Below are the code and all the weights of a small trained network. Each question names an input and a class and asks about switching units off, where a switched-off unit gives its printed mean instead of its output.

import numpy as np


def w(rows, s, z=0):
    codes = np.array(rows[::2]) - 128.0
    scale = np.full(codes.shape[1], s)
    scale[-1] = z or s
    return codes * scale


def f(y):
    return np.maximum(y, 0)


def log_softmax(a):
    a = a - a.max(-1, keepdims=True)
    return a - np.log(np.exp(a).sum(-1, keepdims=True))


def net(x, mask):
    res = np.array(x, float).reshape(1, 8) / 4 @ E
    y = f(res @ A[0][:, :-1].T + A[0][:, -1])
    res = res + np.where(mask, y, B[0][:, -1]) @ B[0][:, :-1]
    return log_softmax(res[-1] @ U[:, :-1].T + U[:, -1])


A, B = {}, {}
E = w([
[52,2,138,88],'x0',
[114,113,95,186],'x1',
[128,128,125,127],'x2',
[133,126,120,124],'x3',
[123,129,125,127],'x4',
[66,165,215,170],'x5',
[128,128,125,129],'x6',
[124,129,125,121],'x7',
],0.0074)
A[0] = w([
[247,134,157,140,191],'neuron 0',
[90,190,222,178,114],'neuron 1',
[56,100,140,105,46],'neuron 2',
[98,66,125,74,52],'neuron 3',
[135,134,142,98,2],'neuron 4',
[122,69,158,125,58],'neuron 5',
[42,51,144,131,60],'neuron 6',
[83,140,61,194,65],'neuron 7',
[48,74,122,125,23],'neuron 8',
[49,137,244,144,209],'neuron 9',
[132,87,91,234,75],'neuron 10',
[115,70,175,107,61],'neuron 11',
[153,246,143,164,33],'neuron 12',
[84,105,134,99,48],'neuron 13',
],0.011,0.0061)
B[0] = w([
[114,77,103,91,218],'neuron 0',
[157,69,93,95,210],'neuron 1',
[218,127,165,95,157],'neuron 2',
[160,140,103,135,167],'neuron 3',
[56,170,207,92,128],'neuron 4',
[168,199,148,82,149],'neuron 5',
[208,153,117,125,190],'neuron 6',
[118,176,191,48,147],'neuron 7',
[204,165,174,95,162],'neuron 8',
[88,102,40,134,254],'neuron 9',
[95,194,178,1,156],'neuron 10',
[178,195,152,113,158],'neuron 11',
[211,111,187,77,196],'neuron 12',
[168,139,151,93,143],'neuron 13',
],0.0095,0.0077)
U = w([
[144,94,92,139,253],'0',
[250,183,230,126,24],'1',
[122,20,19,162,138],'2',
[154,80,84,186,182],'3',
[17,187,227,2,201],'4',
],0.0069,0.0043)

Each question gives the input, the list of numbers given to net, and the class t.
The units are the neurons (one row each of A and B). Each row of codes is followed by its name. A weight is (code - 128) times the scale printed after its matrix; where a second scale follows, it is the last column's (A, B and U).
mask holds one flag per neuron, in row order. A switched-off neuron (its flag False) gives its mean, the last column of its row in B, instead of its output. The means were averaged over made-up inputs and are rounded, as every weight is.
A unit's drop is (log p(t) with every unit on - log p(t) with that unit switched off) / (log p(t) with every unit on - log p(t) with every unit switched off).
The circuit of an input: a set's keep is (log p(t) with only the set's units on - log p(t) with every unit switched off) / (log p(t) with every unit on - log p(t) with every unit switched off). Starting from the 12 units with the biggest drops (on a tie, the unit counted first), units are removed one at a time, each time the one whose removal leaves the highest keep (on an exact tie, the one counted first), for as long as the keep stays at least 0.8.
circuit, biggest first: the units of the circuit, biggest drop first
most important unit: the unit with the biggest drop
top k neurons: the k neurons with the biggest drops, biggest first
drop when u is switched off: that unit's drop, to one decimal
input [-2,1,-1,-6,8,8,1,-2], class 2: most important unit => neuron 9
input [1,-4,-8,3,-2,7,2,2], class 2: circuit, biggest first => [neuron 9; neuron 1]
input [7,1,-3,3,-3,4,-1,5], class 1: circuit, biggest first => [neuron 8; neuron 6]
input [-4,8,-6,6,-7,-2,-6,-5], class 4: circuit, biggest first => [neuron 10; neuron 7; neuron 6]
input [-3,-8,-1,8,8,7,-8,5], class 0: circuit, biggest first => [neuron 9; neuron 1]
input [-5,8,-5,1,0,5,1,-3], class 4: top 3 neurons => [neuron 10; neuron 7; neuron 6]
input [-3,-5,3,7,-8,6,4,4], class 3: circuit, biggest first => [neuron 9; neuron 10]
input [4,2,6,-2,-1,-3,-3,2], class 1: top 3 neurons => [neuron 9; neuron 0; neuron 1]
input [7,0,7,1,2,4,-1,7], class 1: top 2 neurons => [neuron 8; neuron 6]
input [-4,-2,8,-5,-3,6,-6,8], class 2: top 2 neurons => [neuron 9; neuron 1]
input [8,7,-1,3,1,2,-8,-8], class 1: top 2 neurons => [neuron 6; neuron 8]
input [-4,8,7,-7,7,5,-8,1], class 4: drop when neuron 7 is switched off => 0.6
input [6,-5,-2,-1,6,5,5,4], class 1: drop when neuron 6 is switched off => 0.4
input [6,-6,-6,-1,7,7,-6,8], class 2: circuit, biggest first => [neuron 9]
input [-4,5,2,0,-7,7,1,5], class 2: drop when neuron 9 is switched off => 0.6
